In the rows, zero is written as 128.
Each row is followed by its class number.
[56, 118, 207, 79, 88, 171, 44, 110, 72, 118, 87, 188, 94, 171, 155, 135, 175, 157, 129, 136, 145, 156, 142, 98, 77, 114, 140, 155, 179, 103, 69, 149, 134, 146]
3
[71, 100, 125, 127, 119, 144, 120, 58, 131, 193, 118, 223, 55, 166, 180, 84, 134, 109, 182, 95, 120, 137, 165, 96, 95, 159, 168, 126, 79, 99, 141, 174, 85, 173]
0
[60, 120, 198, 83, 105, 176, 45, 117, 93, 120, 82, 196, 81, 137, 123, 135, 137, 121, 127, 115, 155, 129, 151, 106, 69, 112, 136, 179, 168, 120, 80, 147, 158, 152]
0
[156, 109, 197, 123, 134, 113, 180, 130, 119, 159, 94, 131, 124, 213, 99, 164, 122, 103, 119, 152, 78, 165, 138, 128, 97, 175, 137, 171, 133, 54, 104, 147, 191, 54]
5
[157, 64, 136, 126, 139, 133, 78, 167, 87, 136, 150, 151, 117, 184, 124, 89, 226, 170, 150, 117, 98, 112, 110, 82, 123, 164, 171, 137, 163, 142, 78, 119, 84, 167]
1
[105, 109, 114, 134, 108, 127, 158, 75, 180, 185, 159, 172, 84, 164, 181, 70, 112, 99, 178, 93, 107, 165, 133, 96, 109, 156, 138, 99, 68, 86, 147, 152, 67, 118]
2
[66, 109, 205, 91, 101, 164, 52, 123, 74, 100, 86, 189, 81, 161, 141, 152, 149, 133, 136, 120, 139, 137, 160, 119, 60, 128, 139, 158, 182, 115, 73, 135, 135, 163]
2
[162, 71, 139, 116, 113, 119, 101, 172, 102, 135, 166, 135, 119, 184, 118, 86, 211, 175, 163, 104, 93, 124, 115, 82, 147, 162, 158, 141, 158, 116, 89, 119, 77, 147]
5
[128, 81, 207, 118, 130, 124, 162, 142, 87, 163, 95, 159, 110, 203, 117, 161, 134, 112, 128, 145, 70, 154, 151, 134, 100, 186, 173, 190, 137, 64, 111, 149, 179, 81]
3
[159, 60, 131, 117, 127, 119, 76, 190, 89, 143, 165, 138, 124, 168, 120, 88, 234, 170, 158, 111, 98, 114, 116, 77, 150, 156, 169, 155, 153, 151, 86, 105, 72, 172]
6
[65, 122, 195, 86, 98, 169, 66, 121, 82, 114, 86, 202, 86, 150, 135, 139, 145, 130, 131, 117, 158, 136, 146, 109, 71, 107, 137, 170, 175, 108, 65, 152, 151, 160]
5
[141, 101, 175, 128, 128, 113, 192, 119, 125, 179, 97, 140, 135, 183, 111, 154, 104, 71, 122, 135, 78, 152, 140, 129, 97, 192, 140, 176, 111, 78, 117, 143, 178, 77]
6
[146, 62, 120, 117, 130, 137, 74, 151, 83, 130, 143, 153, 113, 182, 123, 85, 227, 165, 148, 126, 104, 117, 112, 87, 121, 160, 168, 136, 164, 148, 76, 131, 73, 167]
1
[146, 103, 184, 124, 138, 116, 168, 123, 114, 162, 102, 133, 127, 208, 114, 165, 143, 102, 125, 160, 63, 162, 146, 127, 94, 183, 144, 175, 130, 68, 110, 150, 178, 72]
4
[83, 112, 110, 148, 112, 146, 133, 66, 136, 183, 137, 211, 71, 172, 187, 79, 127, 107, 188, 96, 123, 146, 151, 107, 103, 152, 154, 119, 80, 90, 150, 163, 73, 157]
4
[156, 44, 131, 116, 134, 122, 83, 184, 99, 144, 157, 149, 119, 174, 121, 77, 233, 180, 162, 114, 85, 120, 113, 76, 138, 161, 175, 146, 154, 139, 79, 111, 79, 170]
1
[154, 54, 126, 123, 129, 133, 70, 161, 86, 135, 153, 154, 116, 178, 128, 83, 237, 160, 152, 124, 100, 113, 106, 91, 132, 156, 182, 155, 159, 138, 92, 127, 77, 164]
4
[111, 133, 148, 162, 125, 122, 137, 56, 88, 92, 103, 113, 85, 140, 100, 149, 110, 80, 123, 176, 114, 172, 131, 80, 136, 153, 149, 133, 153, 98, 89, 116, 140, 121]
2
[127, 110, 194, 130, 128, 122, 160, 104, 87, 170, 94, 147, 117, 203, 122, 167, 137, 96, 130, 151, 74, 147, 143, 120, 98, 201, 157, 170, 126, 81, 100, 151, 158, 88]
6
[104, 116, 109, 146, 121, 136, 147, 55, 165, 184, 147, 188, 74, 166, 185, 78, 122, 110, 173, 100, 110, 150, 134, 87, 99, 157, 139, 87, 79, 93, 144, 161, 83, 142]
1
[65, 96, 197, 92, 109, 161, 57, 130, 78, 104, 86, 202, 78, 159, 148, 142, 154, 152, 136, 119, 133, 136, 156, 114, 64, 122, 137, 155, 179, 115, 81, 138, 150, 165]
1
[158, 66, 128, 122, 115, 126, 75, 160, 86, 133, 156, 134, 116, 187, 127, 86, 223, 171, 149, 126, 105, 128, 111, 88, 147, 166, 170, 141, 163, 135, 98, 111, 68, 156]
3
[119, 120, 156, 182, 130, 116, 154, 63, 72, 92, 95, 132, 79, 131, 122, 159, 124, 81, 122, 177, 111, 158, 142, 75, 145, 161, 149, 127, 150, 102, 122, 135, 158, 122]
1
[158, 63, 139, 121, 121, 134, 77, 169, 87, 147, 156, 142, 120, 184, 125, 88, 217, 170, 160, 111, 93, 119, 126, 94, 133, 163, 176, 142, 160, 127, 100, 117, 64, 157]
3
[77, 111, 125, 129, 118, 146, 110, 60, 132, 189, 126, 215, 51, 171, 186, 84, 140, 112, 185, 102, 118, 138, 167, 99, 99, 154, 166, 122, 81, 97, 145, 180, 77, 162]
0
[172, 53, 133, 119, 130, 120, 80, 167, 96, 149, 152, 146, 113, 160, 125, 105, 232, 158, 165, 112, 93, 104, 133, 78, 137, 164, 172, 155, 144, 149, 107, 127, 80, 179]
6
[61, 115, 194, 74, 94, 157, 62, 117, 80, 108, 92, 184, 88, 152, 140, 151, 160, 151, 123, 127, 142, 136, 161, 100, 85, 108, 133, 145, 189, 107, 69, 139, 154, 157]
7
[121, 93, 193, 128, 134, 129, 157, 104, 75, 170, 90, 166, 116, 210, 122, 163, 149, 98, 136, 160, 71, 156, 146, 136, 77, 200, 175, 178, 118, 77, 105, 168, 155, 96]
4
[76, 109, 198, 83, 100, 166, 48, 122, 76, 115, 94, 186, 90, 165, 138, 150, 162, 146, 131, 126, 138, 135, 167, 113, 68, 119, 136, 147, 188, 108, 77, 135, 141, 153]
7
[64, 114, 191, 91, 98, 157, 50, 117, 68, 105, 92, 192, 78, 170, 147, 149, 168, 140, 135, 133, 140, 140, 152, 120, 62, 127, 137, 162, 177, 121, 80, 136, 135, 176]
4
[165, 55, 146, 106, 135, 120, 96, 166, 100, 148, 144, 151, 107, 162, 112, 108, 229, 167, 168, 114, 94, 104, 121, 76, 136, 162, 178, 153, 145, 137, 88, 126, 86, 182]
5
[144, 118, 173, 152, 120, 116, 149, 64, 95, 110, 99, 111, 85, 145, 122, 166, 135, 96, 133, 181, 102, 171, 139, 62, 146, 160, 147, 135, 145, 87, 124, 126, 164, 126]
3
[159, 58, 133, 111, 129, 123, 93, 180, 104, 150, 162, 133, 135, 176, 118, 77, 227, 166, 169, 115, 92, 132, 109, 75, 140, 168, 178, 151, 139, 136, 72, 111, 64, 162]
2
[166, 59, 126, 111, 128, 121, 91, 180, 104, 144, 159, 137, 129, 182, 102, 82, 232, 175, 158, 119, 100, 126, 110, 88, 147, 154, 165, 149, 151, 132, 78, 107, 83, 168]
5
[138, 94, 206, 119, 141, 115, 168, 138, 108, 153, 92, 151, 115, 197, 121, 163, 127, 123, 125, 148, 59, 158, 142, 117, 100, 182, 155, 172, 136, 66, 98, 160, 182, 67]
1
[89, 116, 109, 137, 117, 140, 128, 57, 149, 194, 140, 207, 71, 174, 188, 78, 133, 107, 177, 90, 115, 146, 155, 93, 105, 150, 146, 112, 82, 97, 135, 170, 68, 152]
6
[50, 129, 184, 89, 96, 164, 54, 111, 87, 111, 96, 195, 81, 139, 150, 135, 145, 129, 138, 119, 150, 136, 144, 105, 67, 110, 139, 173, 170, 117, 73, 147, 138, 166]
4
[98, 140, 143, 183, 116, 110, 152, 66, 70, 100, 120, 115, 93, 139, 123, 135, 117, 83, 124, 177, 119, 176, 119, 84, 145, 148, 154, 131, 139, 92, 113, 118, 139, 112]
4
[145, 100, 182, 117, 129, 108, 199, 138, 123, 167, 106, 130, 125, 216, 108, 159, 121, 99, 123, 149, 75, 169, 145, 135, 95, 178, 133, 173, 122, 53, 111, 143, 197, 59]
5
[116, 128, 158, 187, 119, 120, 161, 70, 64, 97, 107, 115, 93, 136, 105, 151, 110, 65, 122, 181, 123, 177, 131, 85, 147, 154, 155, 125, 134, 92, 117, 127, 141, 98]
2
[184, 54, 152, 114, 131, 120, 92, 174, 108, 146, 149, 142, 119, 161, 101, 109, 228, 161, 160, 118, 89, 108, 126, 87, 140, 161, 169, 153, 147, 132, 103, 132, 86, 156]
5
[150, 88, 187, 125, 143, 117, 185, 133, 119, 185, 88, 145, 132, 185, 103, 167, 117, 72, 131, 138, 69, 144, 154, 133, 92, 199, 148, 191, 111, 83, 117, 141, 179, 83]
6
[112, 139, 170, 154, 123, 125, 126, 44, 77, 97, 95, 124, 77, 159, 113, 153, 135, 104, 124, 180, 118, 181, 136, 64, 137, 153, 145, 130, 159, 93, 95, 120, 149, 135]
3
[166, 56, 133, 115, 135, 128, 70, 165, 99, 139, 153, 151, 118, 156, 119, 96, 242, 159, 163, 125, 90, 106, 122, 88, 135, 156, 182, 159, 149, 149, 100, 138, 72, 175]
4
[130, 110, 199, 136, 124, 118, 173, 110, 98, 172, 104, 140, 122, 196, 119, 165, 134, 80, 125, 159, 72, 162, 132, 119, 91, 196, 154, 168, 120, 72, 106, 149, 159, 75]
4
[159, 66, 152, 114, 134, 127, 64, 162, 101, 140, 150, 138, 113, 147, 105, 93, 231, 155, 160, 120, 94, 108, 133, 74, 140, 156, 173, 152, 148, 147, 103, 127, 81, 166]
0
[93, 115, 119, 147, 123, 143, 129, 70, 143, 180, 130, 207, 54, 175, 183, 95, 128, 127, 184, 104, 116, 141, 152, 93, 113, 156, 145, 103, 85, 96, 142, 164, 76, 152]
1
[131, 112, 189, 111, 132, 119, 170, 122, 112, 179, 96, 137, 111, 216, 112, 155, 129, 102, 135, 159, 74, 164, 150, 122, 98, 185, 150, 175, 111, 65, 107, 156, 182, 75]
0
[63, 120, 184, 81, 92, 161, 64, 120, 85, 117, 84, 196, 82, 141, 143, 138, 145, 122, 137, 107, 154, 127, 155, 95, 72, 111, 130, 176, 172, 123, 73, 155, 142, 163]
6
[97, 106, 124, 140, 123, 143, 134, 59, 149, 188, 129, 198, 65, 177, 170, 88, 134, 106, 181, 106, 122, 156, 142, 85, 104, 157, 154, 109, 73, 91, 130, 162, 70, 142]
2
[150, 59, 133, 120, 118, 131, 74, 163, 88, 142, 149, 149, 122, 174, 122, 94, 222, 161, 163, 119, 84, 108, 121, 100, 132, 166, 179, 156, 161, 130, 90, 124, 67, 166]
4
[95, 103, 110, 142, 113, 128, 134, 76, 162, 182, 157, 196, 70, 164, 190, 69, 134, 109, 181, 89, 115, 148, 136, 96, 105, 152, 146, 117, 78, 92, 155, 148, 80, 148]
4
[59, 115, 198, 91, 97, 164, 51, 128, 73, 102, 89, 192, 89, 149, 148, 149, 159, 145, 128, 128, 137, 135, 147, 108, 87, 108, 139, 165, 187, 111, 72, 144, 137, 155]
4
[65, 116, 209, 90, 113, 167, 60, 112, 73, 109, 73, 197, 73, 155, 144, 168, 155, 154, 126, 135, 127, 126, 147, 95, 80, 119, 139, 141, 186, 115, 58, 151, 143, 164]
1
[109, 136, 144, 188, 127, 115, 153, 65, 62, 91, 102, 126, 82, 138, 105, 146, 109, 87, 119, 183, 122, 172, 130, 84, 146, 146, 152, 118, 143, 99, 109, 129, 148, 118]
1
[114, 140, 180, 174, 118, 119, 143, 67, 70, 105, 100, 119, 83, 146, 112, 145, 114, 78, 127, 177, 118, 179, 136, 68, 149, 156, 150, 135, 137, 84, 119, 131, 154, 98]
0
[117, 144, 154, 163, 129, 111, 156, 59, 103, 102, 104, 123, 77, 137, 95, 150, 99, 79, 120, 158, 119, 168, 133, 75, 139, 151, 134, 138, 150, 91, 99, 118, 151, 114]
5
[60, 126, 186, 88, 97, 175, 49, 112, 89, 115, 84, 194, 82, 145, 141, 142, 147, 135, 127, 126, 147, 132, 145, 98, 66, 109, 127, 151, 183, 121, 59, 154, 130, 156]
1
[127, 93, 210, 112, 123, 111, 167, 142, 107, 167, 106, 143, 118, 197, 119, 148, 123, 105, 130, 138, 62, 168, 155, 119, 95, 188, 156, 189, 122, 60, 117, 158, 182, 56]
0
[165, 60, 139, 124, 116, 130, 84, 165, 96, 131, 150, 133, 127, 178, 115, 90, 211, 151, 162, 119, 91, 117, 119, 102, 139, 172, 171, 142, 157, 128, 94, 119, 64, 146]
2
[117, 127, 157, 180, 135, 112, 137, 72, 64, 87, 100, 133, 74, 135, 113, 164, 133, 96, 119, 179, 113, 153, 148, 83, 142, 156, 152, 128, 156, 111, 115, 134, 154, 132]
1
[145, 57, 140, 107, 127, 126, 75, 186, 91, 148, 165, 143, 119, 175, 111, 69, 227, 171, 163, 110, 97, 128, 114, 75, 143, 163, 177, 160, 144, 142, 84, 107, 79, 167]
0
[144, 82, 203, 121, 132, 113, 169, 144, 106, 166, 104, 145, 121, 199, 118, 153, 127, 102, 123, 136, 69, 164, 151, 129, 86, 188, 161, 189, 130, 64, 124, 148, 183, 63]
3
[112, 114, 124, 138, 106, 129, 146, 73, 170, 192, 160, 179, 79, 184, 189, 70, 123, 120, 175, 87, 108, 166, 136, 84, 114, 160, 136, 96, 84, 78, 149, 142, 70, 134]
3
